Here is a tiny trained network, its code and every weight. The questions are about switching its units off for an input and a class, where a switched-off unit gives its printed mean instead of its output.

import numpy as np


def w(rows, s, z=0):
    codes = np.array(rows[::2]) - 128.0
    scale = np.full(codes.shape[1], s)
    scale[-1] = z or s
    return codes * scale


def norm(h):
    return h / np.sqrt((h * h).mean(-1, keepdims=True) + 1e-5)


def f(y):
    return np.maximum(y, 0)


def log_softmax(a):
    a = a - a.max(-1, keepdims=True)
    return a - np.log(np.exp(a).sum(-1, keepdims=True))


def net(x, mask):
    res = np.array(x, float).reshape(1, 6) / 4 @ E
    u = 0
    for l in range(2):
        y = f(norm(res) @ A[l][:, :-1].T + A[l][:, -1])
        res = res + np.where(mask[u : u + 13], y, B[l][:, -1]) @ B[l][:, :-1]
        u += 13
    return log_softmax(norm(res)[-1] @ U[:, :-1].T + U[:, -1])


A, B = {}, {}
E = w([
[202,85,163,137,43,117],'x0',
[178,135,106,211,198,121],'x1',
[167,76,46,83,122,253],'x2',
[84,141,78,181,56,166],'x3',
[128,129,127,126,127,127],'x4',
[128,129,128,128,127,127],'x5',
],0.0047)
A[0] = w([
[127,143,73,142,191,142,170],'L0N1',
[1,130,122,47,95,156,101],'L0N2',
[67,82,116,226,130,169,171],'L0N3',
[44,139,111,188,64,150,157],'L0N4',
[122,123,208,181,87,121,107],'L0N5',
[114,128,140,174,87,63,239],'L0N6',
[36,91,185,68,136,139,103],'L0N7',
[198,143,175,183,167,172,69],'L0N8',
[223,129,52,92,104,165,128],'L0N9',
[86,159,143,139,159,105,144],'L0N10',
[142,125,166,58,202,129,99],'L0N11',
[88,114,130,120,96,147,125],'L0N12',
[58,199,141,151,169,200,5],'L0N13',
],0.0072,0.0025)
B[0] = w([
[57,123,57,94,157,115,221],'L0N1',
[163,86,85,117,116,67,254],'L0N2',
[168,253,139,112,62,111,216],'L0N3',
[227,209,164,114,124,173,234],'L0N4',
[77,133,171,132,153,90,200],'L0N5',
[63,117,139,160,111,195,247],'L0N6',
[159,114,67,107,104,109,213],'L0N7',
[137,103,76,151,93,55,184],'L0N8',
[27,108,204,163,166,145,238],'L0N9',
[33,86,102,107,176,178,200],'L0N10',
[200,247,119,83,100,193,216],'L0N11',
[109,180,111,88,126,84,172],'L0N12',
[122,124,56,75,229,144,189],'L0N13',
],0.0047,0.0041)
A[1] = w([
[115,52,99,148,151,178,36],'L1N1',
[109,100,115,94,100,137,75],'L1N2',
[139,63,129,116,132,251,143],'L1N3',
[143,60,224,185,83,137,151],'L1N4',
[101,90,162,75,42,123,207],'L1N5',
[220,56,189,162,71,144,53],'L1N6',
[205,56,184,196,46,129,113],'L1N7',
[200,106,47,251,183,127,116],'L1N8',
[74,171,231,168,118,82,199],'L1N9',
[254,141,206,101,221,172,169],'L1N10',
[148,155,91,108,118,221,251],'L1N11',
[129,170,104,216,167,128,202],'L1N12',
[140,123,175,86,196,82,161],'L1N13',
],0.0072,0.0019)
B[1] = w([
[63,72,180,146,149,82,157],'L1N1',
[116,30,106,120,114,42,158],'L1N2',
[44,104,194,205,141,60,206],'L1N3',
[92,176,35,66,224,181,207],'L1N4',
[237,128,82,155,152,60,224],'L1N5',
[93,193,58,59,237,202,188],'L1N6',
[113,187,70,71,206,135,208],'L1N7',
[196,35,146,48,49,45,195],'L1N8',
[90,22,145,179,137,172,242],'L1N9',
[119,197,126,216,2,158,201],'L1N10',
[118,126,248,207,137,127,254],'L1N11',
[226,70,123,24,54,82,215],'L1N12',
[163,165,142,151,47,220,190],'L1N13',
],0.0057,0.0049)
U = w([
[109,159,56,69,249,168,44],'0',
[54,52,194,165,141,119,254],'1',
[201,70,84,69,80,35,151],'2',
[161,211,168,139,56,191,61],'3',
],0.016,0.00068)

Each question gives the input, the list of numbers given to net, and the class t.
The units are the neurons (one row each of A and B). Each row of codes is followed by its name. A weight is (code - 128) times the scale printed after its matrix; where a second scale follows, it is the last column's (A, B and U).
mask holds one flag per neuron, layer by layer. A switched-off neuron (its flag False) gives its mean, the last column of its row in B, instead of its output. The means were averaged over made-up inputs and are rounded, as every weight is.
A unit's drop is (log p(t) with every unit on - log p(t) with that unit switched off) / (log p(t) with every unit on - log p(t) with every unit switched off).
The circuit of an input: a set's keep is (log p(t) with only the set's units on - log p(t) with every unit switched off) / (log p(t) with every unit on - log p(t) with every unit switched off). Starting from the 12 units with the biggest drops (on a tie, the unit counted first), units are removed one at a time, each time the one whose removal leaves the highest keep (on an exact tie, the one counted first), for as long as the keep stays at least 0.8.
units of the circuit, in order: the units of the circuit, biggest drop first
k most important neurons: the k neurons with the biggest drops, biggest first
k most important neurons of layer l: the k neurons of layer l with the biggest drops, biggest first
input [-2,8,6,7,-8,1], class 2: 3 most important neurons	(L1N8, L1N12, L0N3)
input [-4,-5,-4,-1,4,-7], class 2: 4 most important neurons	(L0N2, L0N7, L1N4, L1N6)
input [5,-4,-6,-5,-8,2], class 1: units of the circuit, in order	(L1N9)
input [8,-5,7,-8,2,2], class 0: units of the circuit, in order	(L1N6, L1N12)
input [-5,7,-8,-7,7,-7], class 1: 2 most important neurons of layer 1	(L1N9, L1N5)
input [6,-5,5,0,-2,5], class 0: 2 most important neurons	(L1N6, L0N1)
input [-2,5,5,2,0,8], class 1: 4 most important neurons	(L0N9, L1N11, L0N2, L1N5)
input [3,2,4,-1,-6,7], class 1: 2 most important neurons	(L1N3, L1N1)
input [6,-8,-6,8,7,-1], class 2: 3 most important neurons of layer 1	(L1N5, L1N11, L1N10)
input [4,4,1,-4,3,-8], class 0: 2 most important neurons of layer 0	(L0N13, L0N8)
input [4,-6,7,3,1,0], class 1: 2 most important neurons	(L1N3, L0N9)
input [-7,0,7,8,-4,-4], class 3: units of the circuit, in order	(L0N3, L1N11)
input [-4,7,-2,7,4,-5], class 2: 3 most important neurons	(L1N12, L1N8, L0N11)
input [-6,-7,-6,4,-5,2], class 2: units of the circuit, in order	(L0N2)
input [-4,-2,5,8,4,0], class 3: 2 most important neurons	(L0N3, L0N4)
input [0,-8,-6,3,-7,-4], class 2: 3 most important neurons of layer 1	(L1N5, L1N11, L1N3)
input [8,-8,7,-6,-8,-7], class 0: 4 most important neurons of layer 0	(L0N9, L0N1, L0N13, L0N10)
input [-6,1,1,7,-1,7], class 3: 4 most important neurons	(L0N3, L0N4, L1N4, L1N11)
input [7,-6,5,-8,5,-6], class 3: 2 most important neurons	(L1N10, L0N11)
input [1,4,4,-5,1,5], class 3: units of the circuit, in order	(L1N10)
input [7,-6,-5,-6,2,-8], class 0: 2 most important neurons	(L1N4, L1N6)
input [8,0,-7,-2,-7,-1], class 0: 2 most important neurons	(L1N4, L1N7)
input [1,-3,8,-7,7,-7], class 1: 3 most important neurons of layer 0	(L0N9, L0N4, L0N3)
input [-4,-4,-3,5,-1,2], class 3: 2 most important neurons of layer 0	(L0N4, L0N1)
